Here is a tiny trained network, its code and every weight. The questions are about switching its units off for an input and a class, where a switched-off unit gives its printed mean instead of its output.

import numpy as np


def w(rows, s, z=0):
    codes = np.array(rows[::2]) - 128.0
    scale = np.full(codes.shape[1], s)
    scale[-1] = z or s
    return codes * scale


def f(y):
    return y / 2 * (1 + np.tanh(0.7978845608 * (y + 0.044715 * y**3)))


def log_softmax(a):
    a = a - a.max(-1, keepdims=True)
    return a - np.log(np.exp(a).sum(-1, keepdims=True))


def net(x, mask):
    res = np.array(x, float).reshape(1, 7) / 4 @ E
    y = f(res @ A[0][:, :-1].T + A[0][:, -1])
    res = res + np.where(mask, y, B[0][:, -1]) @ B[0][:, :-1]
    return log_softmax(res[-1] @ U[:, :-1].T + U[:, -1])


A, B = {}, {}
E = w([
[91,134,178,92,181,85,201],'x0',
[190,117,17,84,169,155,139],'x1',
[64,154,144,151,88,125,67],'x2',
[91,132,121,51,173,9,99],'x3',
[63,161,109,133,134,148,179],'x4',
[200,211,110,195,151,80,129],'x5',
[158,203,198,74,187,188,60],'x6',
],0.011)
A[0] = w([
[102,125,250,102,147,101,166,134],'N1',
[111,158,78,85,147,63,179,126],'N2',
[136,127,79,162,156,12,118,205],'N3',
[54,169,125,165,108,137,43,59],'N4',
[92,133,76,51,179,188,192,96],'N5',
[190,222,129,153,158,178,162,86],'N6',
[93,101,87,206,57,170,160,124],'N7',
[174,130,140,106,150,156,5,117],'N8',
[126,182,115,111,152,72,136,201],'N9',
[189,105,100,220,134,181,254,153],'N10',
[139,70,133,153,131,133,175,14],'N11',
[85,151,110,184,66,142,169,128],'N12',
[148,39,131,181,140,83,104,164],'N13',
[95,133,198,152,191,75,123,197],'N14',
[143,51,104,88,199,47,118,100],'N15',
[107,212,152,138,150,158,38,239],'N16',
[75,117,171,162,48,134,112,4],'N17',
],0.0094,0.0025)
B[0] = w([
[74,105,237,69,90,115,242,195],'N1',
[99,156,90,111,251,109,144,192],'N2',
[143,240,73,68,124,19,107,209],'N3',
[123,113,158,168,133,118,42,184],'N4',
[117,15,94,101,240,184,140,194],'N5',
[173,158,186,208,197,147,142,199],'N6',
[66,104,48,208,51,133,141,217],'N7',
[198,171,116,109,85,247,31,200],'N8',
[107,198,156,93,149,117,115,183],'N9',
[159,148,104,218,141,152,253,254],'N10',
[97,135,115,130,107,155,210,160],'N11',
[79,103,102,212,107,96,129,184],'N12',
[133,133,80,48,61,82,140,172],'N13',
[79,178,195,86,143,132,145,190],'N14',
[143,136,75,51,123,122,87,199],'N15',
[139,149,208,153,125,191,47,220],'N16',
[96,127,162,141,84,62,81,180],'N17',
],0.0075,0.013)
U = w([
[107,198,109,81,166,49,102,125],'0',
[54,132,254,83,103,100,160,112],'1',
[207,120,88,57,50,70,85,55],'2',
[198,159,183,115,106,204,36,252],'3',
[94,33,103,61,166,190,138,152],'4',
[114,105,62,172,48,149,185,147],'5',
[72,114,150,186,48,102,53,93],'6',
[205,166,155,208,166,124,186,29],'7',
],0.0099,0.0017)

Each question gives the input, the list of numbers given to net, and the class t.
The units are the neurons (one row each of A and B). Each row of codes is followed by its name. A weight is (code - 128) times the scale printed after its matrix; where a second scale follows, it is the last column's (A, B and U).
mask holds one flag per neuron, in row order. A switched-off neuron (its flag False) gives its mean, the last column of its row in B, instead of its output. The means were averaged over made-up inputs and are rounded, as every weight is.
A unit's drop is (log p(t) with every unit on - log p(t) with that unit switched off) / (log p(t) with every unit on - log p(t) with every unit switched off).
The circuit of an input: a set's keep is (log p(t) with only the set's units on - log p(t) with every unit switched off) / (log p(t) with every unit on - log p(t) with every unit switched off). Starting from the 12 units with the biggest drops (on a tie, the unit counted first), units are removed one at a time, each time the one whose removal leaves the highest keep (on an exact tie, the one counted first), for as long as the keep stays at least 0.8.
circuit, biggest first: the units of the circuit, biggest drop first
most important unit: the unit with the biggest drop
k most important neurons: the k neurons with the biggest drops, biggest first
drop of u: that unit's drop, to one decimal
input [-4,0,8,-5,4,2,2], class 6: most important unit -> N7
input [-5,3,6,8,0,-5,-7], class 2: circuit, biggest first -> N13, N15
input [1,-3,2,1,-6,6,-5], class 0: 2 most important neurons -> N3, N8
input [0,-4,-4,1,6,6,7], class 3: 2 most important neurons -> N16, N10
input [6,-2,-6,2,-7,-6,-8], class 0: 3 most important neurons -> N15, N3, N2
input [7,-1,-3,4,1,-4,-7], class 0: 3 most important neurons -> N3, N2, N15
input [-1,4,-4,4,4,-1,-6], class 0: 2 most important neurons -> N3, N2
input [8,-1,-2,2,-7,3,7], class 1: 2 most important neurons -> N1, N14
input [0,7,-5,-7,4,-4,3], class 7: 2 most important neurons -> N10, N6
input [-2,-3,6,4,6,-7,-1], class 6: 2 most important neurons -> N4, N17
input [2,0,-1,0,-1,7,-7], class 0: 3 most important neurons -> N3, N2, N13
input [-8,-7,-3,6,-5,-3,-8], class 2: drop of N13 -> 0.1
input [3,-6,4,-4,2,8,-7], class 5: drop of N7 -> 0.2
input [-6,6,-8,5,8,-2,-2], class 4: circuit, biggest first -> N5
input [2,5,-5,2,6,0,-5], class 4: drop of N5 -> 1.8
input [1,2,2,3,1,5,-7], class 0: drop of N15 -> 0.0
